In the rows, zero is written as 128.
Each row of numbers belongs to one of the objects below and depends on some of the facts about them. Some rows are named. Which object is each other row?

Some rows with their names:
[114 109 155 120 138 146 144 133 151 153 101 106 126 113 151 111 162 117
 134 112 132 167 124 132 103 102] -> q_742
[116 130 125 121 140 195 136 146 152 137 123 111 117 119 117 120 157 136
 103 127 122 151 119 105 143 133] -> q_581
[126  97 164 121 127 131 149 136 137 142 112 112 121 121 154 104 156 126
 141 108 131 161 119 136 131 122] -> q_568
[116 106 153 118 138 146 144 143 150 155 103 106 122 122 153 113 158 118
 128 115 130 167 126 133 106  99] -> q_73
[123 120 138 130 136 183 142 132 149 134 133 112 110 109 119 120 159 134
 123 119 123 133 114 116 145 127] -> q_160
[104 156  98 115 123 120  99 121 134 117  70 125 153 177 166 128  30 136
 130 140 138 176 172 132  70 191] -> q_867
[115 148 123 133 118  99 103 113 137 119  86 130 125 157 167 141  48 120
 160 133 126 127 166 146  54 125] -> q_547
[123 108 130 130 148 182 115 146 154 113 133  98 110 122 110 113 179 130
 128 125 147 148 108 100 135 144] -> q_710
[124  81 157 129 149 134 116 147 155 123 114  93 116 131 142 106 187 112
 155 116 161 166 114 123  97 114] -> q_799
[123 140 134 136 112  90 108  89 131 104 103 129 133 144 167 134  44 129
 189 115 129 108 157 155  68 146] -> q_847
[122  98 164 121 127 130 148 130 138 141 113 107 121 113 152 101 156 123
 149 105 133 160 119 141 129 121] -> q_754
[126 117 137 126 131 175 142 141 137 125 134 117 110 117 118 109 155 142
 118 120 123 143 114 113 168 149] -> q_201
[120  99 157 120 132 140 148 135 143 147 109 106 121 119 154 109 156 122
 139 108 133 160 121 138 115 109] -> q_365
[118 104 154 119 136 146 144 149 148 153 105 109 120 128 154 115 158 119
 126 117 128 165 125 132 107  99] -> q_284
[127 119 142 132 131 173 142 126 142 128 138 115 109 105 117 113 161 136
 130 116 122 133 111 116 163 138] -> q_467
[112 111 156 124 134 141 142 126 152 155 101 105 124 110 150 113 162 114
 140 114 131 162 125 134 104  96] -> q_554
[130  80 162 111 137 164 153 139 155 147 137  91 142 135 169 121 144 139
 155  89 137 134 107 140 112 124] -> q_747

How the objects are related:
q_325 {φ=q_725}
q_782 {φ=q_773}
q_366 {ε=q_626, φ=q_679}
q_702 {ε=q_34, φ=q_174}
q_272 {φ=q_789}
q_61 {φ=q_912}
q_89 {ε=q_102, q_554, φ=q_773}
q_520 {ε=q_39, q_325, δ=q_910, φ=q_679}
q_370 {φ=q_773}
q_406 {ε=q_34, q_755, q_280, q_829, δ=q_402}
q_686 {δ=q_727, q_912, φ=q_910}
q_357 {δ=q_224, q_958, φ=q_884}
q_982 {φ=q_530}
q_517 {δ=q_23, q_429, φ=q_257}
q_499 {δ=q_626}
q_21 {ε=q_581, q_829, φ=q_499}
q_242 {δ=q_23, q_727}
q_246 {φ=q_725}
q_492 {φ=q_710}
q_495 {ε=q_432, q_879, δ=q_23, q_782, q_370, φ=q_530}
q_388 {φ=q_789}
q_467 {δ=q_987, q_782, q_679, q_196}
q_224 {φ=q_160}
q_849 {δ=q_110, q_192, q_866, q_901, φ=q_237}
q_967 {φ=q_97}
q_407 {ε=q_650, q_42, φ=q_499}
q_898 {δ=q_554, φ=q_302}
q_12 {ε=q_789, q_879, φ=q_910}
q_425 {ε=q_991, q_633, q_893, q_350}
q_350 {φ=q_97}
q_548 {ε=q_97, q_862, q_242}
q_992 {δ=q_222, q_259, φ=q_257}
q_688 {δ=q_742, q_503, q_679, q_789, q_627, q_903, φ=q_910}
q_413 {ε=q_331, q_633, q_688, q_890, q_237, φ=q_425}
q_949 {φ=q_725}
q_650 {φ=q_825}
q_523 {δ=q_340, q_224, q_12, φ=q_42}
q_585 {ε=q_727, q_201, q_710, q_829, φ=q_160}
q_554 {φ=q_174}
q_956 {δ=q_967, q_581, q_407, q_901, φ=q_100}
q_475 {ε=q_272, φ=q_194}
q_194 {ε=q_866, q_552, q_606, δ=q_23, q_609}
q_547 {ε=q_782, q_504, φ=q_166}
q_23 {φ=q_910}
q_34 {δ=q_284, q_910, φ=q_635}
q_718 {δ=q_679}
q_635 {δ=q_548, q_979}
q_256 {δ=q_859, q_554, q_627, q_807, φ=q_556}
q_951 {φ=q_266}
q_799 {φ=q_710}
q_28 {δ=q_259}
q_33 {δ=q_6, q_829}
q_859 {φ=q_979}
q_616 {ε=q_754, q_523, φ=q_710}
q_886 {ε=q_34, q_798, q_992, φ=q_773}
q_462 {ε=q_744, δ=q_609, q_257, q_300, φ=q_635}
q_527 {ε=q_529, q_280}
q_6 {φ=q_912}
q_110 {ε=q_499, φ=q_635}
q_415 {δ=q_212, q_306, q_744, q_958, φ=q_28}
q_192 {φ=q_789}
q_879 {δ=q_679, q_166, φ=q_237}
q_786 {φ=q_201}
q_670 {ε=q_744, q_912, q_517, q_204, φ=q_912}
q_402 {φ=q_912}
q_627 {φ=q_903}
q_409 {δ=q_793, q_862, φ=q_890}
q_352 {φ=q_548}
q_174 {ε=q_95, q_235}
q_348 {ε=q_331, q_877, q_651, q_196, q_992, δ=q_987, q_982, q_866, φ=q_174}
q_626 {φ=q_725}
q_456 {δ=q_626, q_330, φ=q_556}
q_74 {φ=q_912}
q_203 {ε=q_39, q_893, δ=q_266, q_910, φ=q_166}
q_196 {φ=q_150}
q_913 {ε=q_212, q_121, q_799, φ=q_9}
q_722 {ε=q_352, δ=q_23, q_74, q_506, φ=q_679}
q_514 {ε=q_266, q_304}
q_237 {δ=q_325, q_585}
q_39 {δ=q_6, q_867, q_61, q_42, φ=q_725}
q_37 {δ=q_886, φ=q_825}
q_121 {δ=q_949, q_284, q_407, q_42, φ=q_679}
q_340 {ε=q_297}
q_503 {φ=q_201}
q_867 {ε=q_325, q_949, q_829, φ=q_514}
q_201 {δ=q_388}
q_365 {φ=q_825}
q_300 {φ=q_773}
q_397 {δ=q_6, φ=q_425}
q_568 {δ=q_32, q_468, q_581, q_257, q_12, q_73, φ=q_330}
q_991 {φ=q_987}
q_727 {φ=q_556}
q_825 {ε=q_956}
q_453 {ε=q_910, δ=q_581, q_352, φ=q_257}
q_747 {δ=q_265, q_492, φ=q_174}
q_506 {ε=q_727, q_829, φ=q_798}
q_880 {ε=q_979, q_365, δ=q_284, q_967, q_73, φ=q_97}
q_73 {φ=q_160}
q_95 {φ=q_257}
q_32 {φ=q_330}
q_284 {φ=q_340}
q_651 {δ=q_862}
q_733 {ε=q_39, q_650, q_192, q_402, φ=q_160}
q_609 {ε=q_429, q_879, φ=q_606}
q_515 {ε=q_192, δ=q_388, φ=q_987}
q_862 {φ=q_789}
q_331 {δ=q_407, q_548, q_413, φ=q_514}
q_304 {δ=q_982, φ=q_166}
q_265 {φ=q_912}
q_711 {ε=q_32, q_982, q_633, δ=q_306, q_302, φ=q_901}
q_297 {δ=q_949, q_616, q_300, φ=q_651}
q_829 {φ=q_789}
q_212 {φ=q_499}
q_432 {δ=q_679, q_825, φ=q_9}
q_235 {δ=q_6, q_547, q_866, φ=q_679}
q_895 {δ=q_475, q_886, q_733, φ=q_718}
q_877 {δ=q_74, q_581, q_407, φ=q_468}
q_866 {φ=q_97}
q_97 {δ=q_807}
q_725 {δ=q_967}
q_807 {ε=q_798, φ=q_150}
q_847 {ε=q_956, q_866, δ=q_943, q_402, φ=q_718}
q_210 {δ=q_352, φ=q_901}
q_744 {φ=q_710}
q_970 {δ=q_744, φ=q_725}
q_685 {φ=q_825}
q_893 {φ=q_773}
q_465 {δ=q_95, φ=q_635}
q_579 {δ=q_306, q_943, q_556, φ=q_302}
q_773 {ε=q_635, q_651, δ=q_340, q_196}
q_280 {δ=q_302, q_585, q_492, φ=q_910}
q_884 {δ=q_742, q_949, q_503, q_912, q_556}
q_204 {δ=q_150, q_21, q_829, φ=q_266}
q_69 {ε=q_235, q_100, q_51, δ=q_468, q_504, q_825, φ=q_864}
q_163 {δ=q_548, φ=q_514}
q_102 {δ=q_302, φ=q_242}
q_552 {δ=q_196, φ=q_42}
q_742 {φ=q_302}
q_529 {δ=q_32, q_886, q_862, q_733, q_958, φ=q_429}
q_633 {φ=q_910}
q_252 {ε=q_627, q_265, q_259, δ=q_8, φ=q_425}
q_943 {ε=q_718, q_148, q_28, φ=q_884}
q_958 {φ=q_340}
q_306 {φ=q_755}
q_754 {δ=q_340, q_530, φ=q_825}
q_13 {δ=q_150, q_609, q_527, q_388, φ=q_773}
q_8 {ε=q_246, q_409, q_829, φ=q_912}
q_973 {ε=q_635, q_786, q_554, φ=q_148}
q_122 {δ=q_782, q_556, q_330, φ=q_710}
q_793 {ε=q_786, q_468, q_97, q_633, φ=q_710}
q_504 {φ=q_606}
q_51 {δ=q_61, q_807, q_733, φ=q_527}
q_173 {ε=q_266, φ=q_755}
q_222 {φ=q_257}

Rows to name:
No name comes twice in this set of rows, the named rows included.
[124 119 145 138 123 167 142 126 145 129 139 114 114  99 116 116 161 133
 135 115 122 117 109 119 161 132] : q_651
[128 159 112 147 110 125 102 104 129  94 125 137 110 144 131 144  49 136
 160 134 115  88 154 133 108 160] : q_194
[130  93 165 127 123 123 148 155 136 148 118 114 117 132 158 109 155 125
 138 112 128 150 119 139 134 113] : q_331
[126  92 162 123 127 135 151 135 139 139 111 114 120 117 159 105 157 130
 139 106 136 158 117 141 125 124] : q_465
[133  99 164 103 145 138 145 127 126 117 109 120 108 110 147  93 155 133
 147  95 124 161 118 134 110 113] : q_432
[115 103 154 121 135 150 146 137 151 152  99 107 121 116 156 115 160 122
 130 113 134 162 124 137  99  99] : q_95
[119 143 124 142 112  95 106 123 140 131  96 129 120 170 173 153  47 114
 159 140 124 121 168 152  60 122] : q_413
[115 169 103 144 119 138  96 101 142 105 112 129 111 139 129 153  49 127
 154 140 117  95 161 131  79 136] : q_825
[117 130 120 140 133  93  71 123 146  94  91 112 120 166 153 137  75 109
 180 139 155 132 163 133  32 129] : q_616
[134 101 144 125 136 206 148 134 162 137 165  92 128 126 136 135 149 148
 142 101 126 104 101 120 143 138] : q_237
[119 102 156 130 138 155 146 123 160 173 114  98 110 136 163 129 155 104
 138 125 132 190 136 139 116 112] : q_192

The same objects again, as new rows of numbers:
Named rows:
[118 117 117 121 159 103 156 122 116 122 116 131  92 147 155 121  99 143
 129 166 136 113 140 120 124 134 150 142 110 134 102  95 136 156] -> q_849
[122  87 111 117 161  99 158 119 116 144 113 126  97 143 159 118 102 124
 142 133 123 112 136 131 109 112 156 137 140 142 115  90 144 160] -> q_747
[125 156 131 139 158 108 140 118 123 169  94 143  73 169 132 110  84 133
 199 177 103 122 114 107 119 120 153 140 100 161 146 135 137 161] -> q_773
[121 117 128 121 158 118 152 126 118 128 125 134  86 150 157 113  91 142
  94 166 128 110 148 116 123 141 153 151 107 134 101  92 126 158] -> q_210
[130 110 103 112 163  85 167 121 115 133 107 126 108 137 164 132  99 125
 171 131 119 120 130 120 130 114 150 127 128 144 108 103 145 150] -> q_453
[137 105 131 124 152 130 164 127 113 122 125 131  99 158 170 140  96 157
 137 208 127 117 139 117 104 123 143 142 151 150  86  92 140 157] -> q_686
[112 106 123 136 155 102 151 124 116 118  94 137 103 159 125 120  91 154
 174 159 113 114 139 111 117  93 151 136 113 134 110  98 155 161] -> q_884
[107 111 121 122 161 113 166 121 115 118 112 128  99 149 137 121  99 145
 128 162 133 118 143 120 109 119 150 139 115 127 110 105 153 158] -> q_297
[ 92 118 119 139 171 124 131 151 125 127 125 133  87 159 152 101  91 133
 196 145  91 127 160 124 129  87 149 128 124 145 106  95 114 161] -> q_527
[101 107 122 127 166 115 142 142 117 118 118 132 113 160 126 110  90 135
 123 143 107 118 167 123 112 115 158 147 104 136 107 105 154 159] -> q_979
[ 91 106 127 129 165 116 148 135 115 100 107 134 111 161 127 120  91 141
 123 141 106 118 160 121 107 114 153 147 119 135 109 103 156 162] -> q_429
[118 102 130 121 162 118 165 128 110 111 115 127  99 156 147 122 104 131
 116 164 112 120 162 101  97 120 154 135 122 117 119 104 148 154] -> q_627
[125 149 113 135 157 118 133 139 125 143 137 130  99 160 130  95 108 125
 165 145  90 123 140 100 130 142 158 146 109 158 103 106 143 158] -> q_548
[ 80  91 114 129 176 112 130 148 119 132 117 135  80 149 128 101  85 141
 172 150 107 116 165 124 104  87 147 128 109 117 106  89 134 163] -> q_710
[101 100 125 126 163 101 148 133 115 120 118 131 109 159 122 110  90 142
 137 137 109 113 160 125 109 103 160 147 116 134 111 102 158 161] -> q_148
[101 124 122 127 175 136 140 144 125 128 128 129  68 148 173 111 105 128
 184 159  97 123 156 116 120  91 139 119 126 132  99  95 104 161] -> q_506
[129  88 117 116 164 100 152 128 113 136 120 126  95 150 161 122  94 121
 108 153 118 111 161 114  92 127 159 144 126 128 117  96 143 156] -> q_212

Name these rows:
No name comes twice in this set of rows, the named rows included.
[143 118 109 114 183  89 140 126 118 185 109 129  68 156 194 128  93  84
 213 153  93 130 134 115 115 107 148 125 138 153 161 148 124 151] : q_886
[109 115 121 145 163 110 123 144 127 146 122 139  75 159 151 100  89 138
 234 158  98 120 154 129 124  69 145 118 125 143 112  83 100 163] : q_406
[140  95  98 101 178  74 178 114 119 135 138 103  80 162 171 123 158 145
 162  81  93 115 141 133  87 105 158 129 115 127 110 112 167 158] : q_402
[137 146 111 140 149 118 138 133 125 162 135 126  83 158 133  84 115 134
 194 146  86 114 135 101 123 122 153 143  95 163  94  94 151 159] : q_425
[107 111 124 113 175 114 162 103 116 135  85 132  81 148 163 133  97 126
 127 139 127 117 118 130 114 103 139 148 107 163 134 127 144 159] : q_13

Now the same objects, written a new way:
Named rows:
[151 130 141 160 127 141 101 140 145 126 123 141 125 130 139 140 101 137
 114 127 143 136 137 141 137 119 132 102  91 132 116] -> q_556
[149 106 107 119 142 125 188 118 115 134 155 124 147 142 110 131 182 161
 133 131  90 118 123 127 116 143 112 170 151 118 117] -> q_847
[110 118 120 135 109 130 122 133 147 124 101 144 111 130 133 138 139 121
 118 135 117 115 113 146 144 134 137 108 122 130 124] -> q_210
[151 130 140 160 129 138 104 139 145 127 126 142 126 129 140 141  98 138
 115 126 144 138 138 142 135 119 134 101  95 134 113] -> q_330
[142 114 118 116 115 150  95 121 138 122 109 131 104 138 137 133 128 109
 118 142 129 131  95 129 159 135 105  85 119 121 113] -> q_280
[144 128 136 151 123 123 102 139 140 127 114 139 124 128 144 139 113 137
 114 129 133 134 134 144 146 120 132 105  89 125 126] -> q_160
[135 109 112 121 103 124 126 132 151 118 114 145 110 132 130 141 137 138
 112 135 124 132 116 151 133 134 139  99 107 135 114] -> q_970
[145 122 126 137 125 106 104 135 139 129 122 133 125 119 153 139 118 144
 118 127 117 139 133 149 137 117 132 104 109 128 121] -> q_499
[146 132 143 163 126 137 102 141 147 127 120 144 127 131 138 140 106 135
 115 127 144 134 137 142 139 120 135 106  92 131 119] -> q_987
[141 110 107 131 136  91 191 131 112 137 121 132 145 144 101 140 172 172
 143 106  83 107 110 123 133 146 126 167 146 117 118] -> q_515
[147 112 114 150 142 132 181 125 118 132 146 128 146 149 101 134 185 159
 136 129 102 109 131 124 125 148 112 174 147 115 112] -> q_973
[143 133 144 166 126 137 103 141 145 127 115 144 126 133 137 140 107 135
 114 128 145 131 139 142 143 121 136 110  87 130 123] -> q_150
[139 125 121 141 111 128 140 148 145 125  87 137 105 130 120 147 115 119
 118 111 116 118 113 138 125 135 139 109 142 135  99] -> q_893
[120 116 116 131 112 131 120 131 147 123 112 144 112 128 134 140 131 125
 120 134 117 121 113 149 133 132 136 104 131 135 112] -> q_754
[121 125 132 157 112 162 120 136 149 121 109 152 113 141 119 141 122 115
 116 134 144 114 116 140 141 135 137 110 110 136 112] -> q_284
[120 118 128 174 114 164 138 132 157 122 125 155 112 133 119 133  87 117
 112 122 146 118 123 142 146 131 137 100 138 138  99] -> q_61
[133 122 127 152 117 163 118 133 149 121 122 149 113 136 121 143 109 122
 120 133 140 121 117 142 126 132 135 105 120 143  98] -> q_862

Name these rows:
No name comes twice in this set of rows, the named rows included.
[128 124 119 160 118 129 106 133 131 128 104 135 117 141 125 144 120 116
 130 124 123 121 100 143 149 136 126 114 140 135  77] : q_633
[120 128 130 158 118 156 105 131 146 128 117 147 117 143 123 143 111 105
 124 131 146 125 103 138 141 136 130 105 129 141  96] : q_23
[140 120 129 140 106  87 110 142 153 122 108 144 127 132 142 139 151 161
 106 130 133 140 142 155 152 128 144 115  60 122 144] : q_725
[141 111 110 128 134  68 199 140 103 139  93 139 142 150  92 146 160 184
 148  84  81 101  88 108 151 148 136 156 126 113 131] : q_520
[155 117 127 129 122 195 118 128 133 112 105 142  98 139 122 139  96 122
 114 146 128 107 106 134 136 123 124  98  86 131 107] : q_492
[150 115 122 143 144 152 186 125 125 133 158 139 147 150  98 137 162 154
 132 126 121 116 127 120 114 146 118 160 139 126 118] : q_475
[132 119 129 144 107 149 128 138 158 119 116 161 112 140 114 145 121 135
 113 126 154 129 117 139 132 139 146  92  93 141 124] : q_949
[134 136 148 169 121 136 104 144 144 127 100 143 127 139 133 138 119 131
 111 130 145 122 137 140 159 125 135 125  73 120 135] : q_979
[163 111 125 171 145 165 149 117 143 121 177 128 141 147 105 129 210 150
 138 152 136 110 166 117 116 157  85 155 167 114 115] : q_807
[ 79 129 131  84 148 201 236 104 108 165 182 149 181 164 100 123 159 100
  99 154 116 133  92 138 105 136 142 220  98 132 163] : q_12
[128 120 119 149 114 131 126 138 136 123 102 144 112 136 121 146 113 130
 124 121 119 116 106 143 138 132 141 108 120 137  98] : q_650
[145  96 119 145 131 142 233 139  53 164 167 191 117 149  85 124  90 167
 135  94 186 142 132  69 129 150 101  99 123 149 240] : q_8
[153 117 119 129 138 137 196 132 127 136 135 127 140 143 101 135 185 142
 127 123 103 114 135 118 108 150 113 169 161 116 126] : q_89
[144 108 113 145 138 125 164 119 129 128 153 124 142 142 113 130 213 158
 139 141 104 107 143 125 127 152 100 167 162 111 125] : q_348

